Here is a tiny trained network, its code and every weight. The questions are about switching its units off for an input and a target symbol, where a switched-off unit gives its printed mean instead of its output.

import numpy as np


def w(rows, s, z=0):
    codes = np.array(rows[::2]) - 128.0
    scale = np.full(codes.shape[1], s)
    scale[-1] = z or s
    return codes * scale


def f(y):
    return y / 2 * (1 + np.tanh(0.7978845608 * (y + 0.044715 * y**3)))


def softmax(a):
    e = np.exp(a - a.max(-1, keepdims=True))
    return e / e.sum(-1, keepdims=True)


def log_softmax(a):
    a = a - a.max(-1, keepdims=True)
    return a - np.log(np.exp(a).sum(-1, keepdims=True))


def net(x, mask):
    ids = ['ΔΞαζηψ'.index(c) for c in x.split()]
    T = len(ids)
    res = E[ids] + P[:T]
    u = 0
    for l in range(3):
        r = res
        for j in range(2):
            rows = slice(4 * j, 4 * j + 4)
            q, k, v = (r @ M[l][rows].T for M in (Q, K, V))
            z = softmax(np.where(np.tri(T) > 0, q @ k.T / 4**0.5, -1e9)) @ v
            o = O[l][rows]
            res = res + np.where(mask[u + j], z, o[:, -1]) @ o[:, :-1]
        u += 2
        y = f(res @ A[l][:, :-1].T + A[l][:, -1])
        res = res + np.where(mask[u : u + 4], y, B[l][:, -1]) @ B[l][:, :-1]
        u += 4
    return log_softmax(res[-1] @ U[:, :-1].T + U[:, -1])


Q, K, V, O, A, B = {}, {}, {}, {}, {}, {}
E = w([
[192,146,48,190,36,5],'Δ',
[173,69,147,29,92,201],'Ξ',
[51,143,82,112,107,170],'α',
[166,102,163,132,165,81],'ζ',
[8,151,70,116,61,171],'η',
[62,144,98,64,124,99],'ψ',
],0.015)
P = w([
[153,104,105,55,168,137],'0',
[94,167,153,118,84,86],'1',
[61,25,134,157,149,84],'2',
[193,146,117,138,161,179],'3',
[116,180,204,110,108,76],'4',
[107,45,198,212,67,137],'5',
[179,182,142,149,156,217],'6',
[113,176,242,106,85,94],'7',
[118,72,168,205,45,116],'8',
[151,207,139,123,161,248],'9',
],0.011)
Q[0] = w([
[171,165,168,77,96,179],'L0H1',
[130,126,78,96,212,101],'L0H1',
[120,141,156,133,44,124],'L0H1',
[143,189,75,54,217,54],'L0H1',
[161,126,82,110,234,189],'L0H2',
[92,47,60,171,56,221],'L0H2',
[2,130,122,33,120,74],'L0H2',
[156,175,211,97,144,155],'L0H2',
],0.0074)
K[0] = w([
[254,197,131,125,150,136],'L0H1',
[92,153,47,111,130,108],'L0H1',
[165,69,186,128,185,137],'L0H1',
[151,188,81,144,32,96],'L0H1',
[103,158,14,154,206,81],'L0H2',
[99,114,61,158,93,182],'L0H2',
[215,117,136,48,94,138],'L0H2',
[77,208,192,72,90,107],'L0H2',
],0.0083)
V[0] = w([
[116,149,169,240,88,87],'L0H1',
[150,109,195,124,138,99],'L0H1',
[140,110,243,58,61,155],'L0H1',
[86,54,184,176,103,21],'L0H1',
[51,205,204,129,128,254],'L0H2',
[138,31,124,182,37,210],'L0H2',
[103,110,157,40,119,166],'L0H2',
[120,236,133,131,90,80],'L0H2',
],0.006)
O[0] = w([
[127,170,176,172,102,152,151],'L0H1',
[137,125,143,173,162,87,134],'L0H1',
[70,161,137,125,182,73,123],'L0H1',
[120,152,194,81,89,98,200],'L0H1',
[61,158,52,82,163,69,2],'L0H2',
[225,111,95,134,214,85,153],'L0H2',
[214,117,255,153,181,132,101],'L0H2',
[32,22,134,184,119,90,156],'L0H2',
],0.0069,0.0063)
A[0] = w([
[83,101,138,254,197,190,104],'L0N1',
[156,75,106,46,153,207,248],'L0N2',
[184,139,144,38,162,166,173],'L0N3',
[97,101,117,124,103,30,86],'L0N4',
],0.0084,0.0013)
B[0] = w([
[90,109,103,95,205,171,134],'L0N1',
[70,167,119,181,110,171,176],'L0N2',
[200,75,143,170,123,159,161],'L0N3',
[149,84,156,129,119,249,252],'L0N4',
],0.012,0.0047)
Q[1] = w([
[117,66,62,216,62,120],'L1H1',
[176,4,159,224,69,47],'L1H1',
[56,70,179,135,47,92],'L1H1',
[101,195,2,79,75,130],'L1H1',
[121,238,250,73,85,154],'L1H2',
[83,150,105,135,101,89],'L1H2',
[195,125,187,212,124,186],'L1H2',
[108,141,5,154,140,58],'L1H2',
],0.0059)
K[1] = w([
[121,99,116,109,216,95],'L1H1',
[96,116,205,207,92,102],'L1H1',
[183,125,198,58,238,55],'L1H1',
[124,175,2,147,172,108],'L1H1',
[224,145,204,126,115,194],'L1H2',
[195,136,124,166,75,101],'L1H2',
[160,90,151,166,158,189],'L1H2',
[141,139,94,180,102,76],'L1H2',
],0.008)
V[1] = w([
[155,254,162,133,166,77],'L1H1',
[211,94,140,134,194,54],'L1H1',
[171,77,147,221,147,116],'L1H1',
[181,96,132,68,12,108],'L1H1',
[185,146,114,80,118,70],'L1H2',
[98,146,170,86,150,112],'L1H2',
[178,173,119,171,219,123],'L1H2',
[242,156,102,165,114,53],'L1H2',
],0.0065)
O[1] = w([
[167,78,106,133,144,145,5],'L1H1',
[187,123,109,119,42,59,108],'L1H1',
[199,151,157,73,147,137,244],'L1H1',
[201,185,73,134,168,129,254],'L1H1',
[71,140,54,90,79,183,62],'L1H2',
[242,165,108,35,236,130,23],'L1H2',
[163,114,148,67,179,236,62],'L1H2',
[29,189,157,196,157,2,159],'L1H2',
],0.0051,0.0061)
A[1] = w([
[117,174,58,117,117,50,184],'L1N1',
[194,220,206,137,119,140,251],'L1N2',
[142,29,68,1,121,150,60],'L1N3',
[190,44,178,159,182,243,133],'L1N4',
],0.0067,0.0028)
B[1] = w([
[212,138,35,63,113,5,155],'L1N1',
[117,200,211,90,100,188,254],'L1N2',
[22,254,144,16,135,18,122],'L1N3',
[229,106,67,85,87,165,213],'L1N4',
],0.0067,0.0084)
Q[2] = w([
[161,157,40,150,150,119],'L2H1',
[168,145,172,170,49,167],'L2H1',
[128,134,133,79,123,65],'L2H1',
[151,70,189,131,2,135],'L2H1',
[152,62,213,106,110,188],'L2H2',
[100,219,200,171,53,49],'L2H2',
[153,155,207,111,69,128],'L2H2',
[133,162,41,152,196,74],'L2H2',
],0.0069)
K[2] = w([
[100,182,80,143,213,165],'L2H1',
[183,149,123,164,90,63],'L2H1',
[180,210,167,128,59,232],'L2H1',
[53,120,230,82,106,211],'L2H1',
[159,145,135,194,61,75],'L2H2',
[125,131,159,133,253,98],'L2H2',
[176,82,237,151,228,114],'L2H2',
[38,202,104,139,155,166],'L2H2',
],0.0063)
V[2] = w([
[80,141,173,184,121,214],'L2H1',
[197,157,103,102,107,140],'L2H1',
[78,70,135,183,139,194],'L2H1',
[124,81,80,46,65,86],'L2H1',
[97,161,128,94,114,120],'L2H2',
[118,156,98,67,83,107],'L2H2',
[186,255,164,86,168,127],'L2H2',
[146,148,35,183,77,105],'L2H2',
],0.0071)
O[2] = w([
[119,71,87,182,136,116,242],'L2H1',
[172,85,114,193,127,135,254],'L2H1',
[128,141,92,115,144,71,92],'L2H1',
[88,125,135,1,139,95,111],'L2H1',
[72,175,51,134,91,104,56],'L2H2',
[106,116,129,179,142,133,108],'L2H2',
[176,116,168,100,136,137,162],'L2H2',
[175,96,101,169,204,121,182],'L2H2',
],0.0082,0.0055)
A[2] = w([
[80,89,107,71,188,14,62],'L2N1',
[186,233,44,129,32,33,10],'L2N2',
[62,81,147,171,131,3,38],'L2N3',
[235,128,123,122,129,178,6],'L2N4',
],0.0068,0.0018)
B[2] = w([
[189,146,10,128,223,35,126],'L2N1',
[182,8,137,97,157,57,214],'L2N2',
[254,255,118,135,107,108,142],'L2N3',
[64,210,31,85,153,54,245],'L2N4',
],0.008,0.012)
U = w([
[144,45,132,255,205,208,111],'Δ',
[176,205,155,132,221,134,147],'Ξ',
[122,144,54,132,139,144,2],'α',
[100,102,170,97,53,184,248],'ζ',
[103,91,86,110,150,62,92],'η',
[59,125,79,146,128,119,97],'ψ',
],0.0067,0.0023)

Each question gives the input, a string of symbols that net reads in full, and the target symbol t.
The units are the heads (4 rows each of Q, K, V and O) and the neurons (one row each of A and B). Each row of codes is followed by its name. A weight is (code - 128) times the scale printed after its matrix; where a second scale follows, it is the last column's (O, A, B and U).
mask holds one flag per unit, layer by layer, with each layer's heads first. A switched-off unit (its flag False) gives its mean, the last column of its rows in O or B, instead of its output. The means were averaged over made-up inputs and are rounded, as every weight is.
A unit's drop is (log p(t) with every unit on - log p(t) with that unit switched off) / (log p(t) with every unit on - log p(t) with every unit switched off).
The circuit of an input: a set's keep is (log p(t) with only the set's units on - log p(t) with every unit switched off) / (log p(t) with every unit on - log p(t) with every unit switched off). Starting from the 12 units with the biggest drops (on a tie, the unit counted first), units are removed one at a time, each time the one whose removal leaves the highest keep (on an exact tie, the one counted first), for as long as the keep stays at least 0.8.
circuit, biggest first: the units of the circuit, biggest drop first
top k neurons: the k neurons with the biggest drops, biggest first
top k neurons in layer l: the k neurons of layer l with the biggest drops, biggest first
heads that matter: for each layer, one digit per head in row order, 1 if its drop is at least 0.15 and else 0, layers parted by /
input Ξ Δ ζ, target Ξ: circuit, biggest first : L0H2; L1H2
input Δ ψ η, target Δ: circuit, biggest first : L2H2; L2N4
input Δ Δ η Δ ζ Δ Δ ψ ψ, target Δ: top 2 neurons : L0N4; L2N4
input Δ Δ Ξ Δ Δ, target Ξ: circuit, biggest first : L0H2; L1N2
input η ζ Δ Δ α η Ξ, target α: top neuron : L2N4
input Δ Δ Δ Δ ζ Δ η Δ Ξ, target Δ: heads that matter : 01 / 00 / 01
input ζ ψ Ξ Δ η, target Ξ: top 2 neurons : L0N3; L0N2
input Δ α Ξ α Δ ζ, target Ξ: top 3 neurons : L2N4; L2N2; L1N4
input Ξ Δ α Δ η, target Ξ: heads that matter : 01 / 00 / 00
input ζ α Δ ψ, target ζ: heads that matter : 10 / 00 / 01
input ζ ζ α ζ Δ η Δ, target η: heads that matter : 01 / 00 / 00
input ψ Δ ψ ζ Δ, target ζ: top 2 neurons : L0N4; L1N2
input Δ η Δ Δ Δ, target Δ: circuit, biggest first : L0H2; L2H2; L2N4
input Δ ψ α, target Δ: circuit, biggest first : L2H2; L2N4
input ζ Δ Ξ ζ ζ η Δ Ξ, target Ξ: top neuron in layer 1 : L1N4
input ζ ζ Δ ζ α Δ Δ Δ Ξ, target Δ: circuit, biggest first : L0H2; L2H2
input Δ η α ζ ζ Δ, target α: top 4 neurons : L2N4; L0N4; L0N1; L1N4
input Δ η Δ Ξ, target α: heads that matter : 00 / 01 / 10
input Ξ α α, target Ξ: top 2 neurons : L0N3; L1N4
input Δ Ξ Δ Ξ α, target Ξ: heads that matter : 01 / 10 / 00
input Δ Δ α α Ξ Δ, target α: top 4 neurons : L2N4; L0N4; L1N4; L0N1
input Ξ Δ ψ, target Ξ: circuit, biggest first : L0H2
input Δ ζ Δ Δ Δ ζ ζ α Δ Δ, target η: circuit, biggest first : L0N4; L2N2; L1N1
input η Δ Δ Δ Δ ψ, target Δ: circuit, biggest first : L2N4; L2H2
input Ξ ζ Δ Δ Δ Δ η, target ψ: top 2 neurons : L0N4; L0N3
input ζ Δ Ξ Δ α η Δ ζ, target ζ: circuit, biggest first : L2H2; L0H2; L2N4
input Ξ Δ Δ, target Ξ: top 2 neurons : L0N4; L2N4
input ζ α Δ, target ζ: top 3 neurons in layer 0 : L0N3; L0N4; L0N1
input η ψ Δ Δ ζ, target ζ: heads that matter : 01 / 00 / 01
input Δ ζ ψ ζ α η α Δ Δ ψ, target ζ: top neuron : L0N4
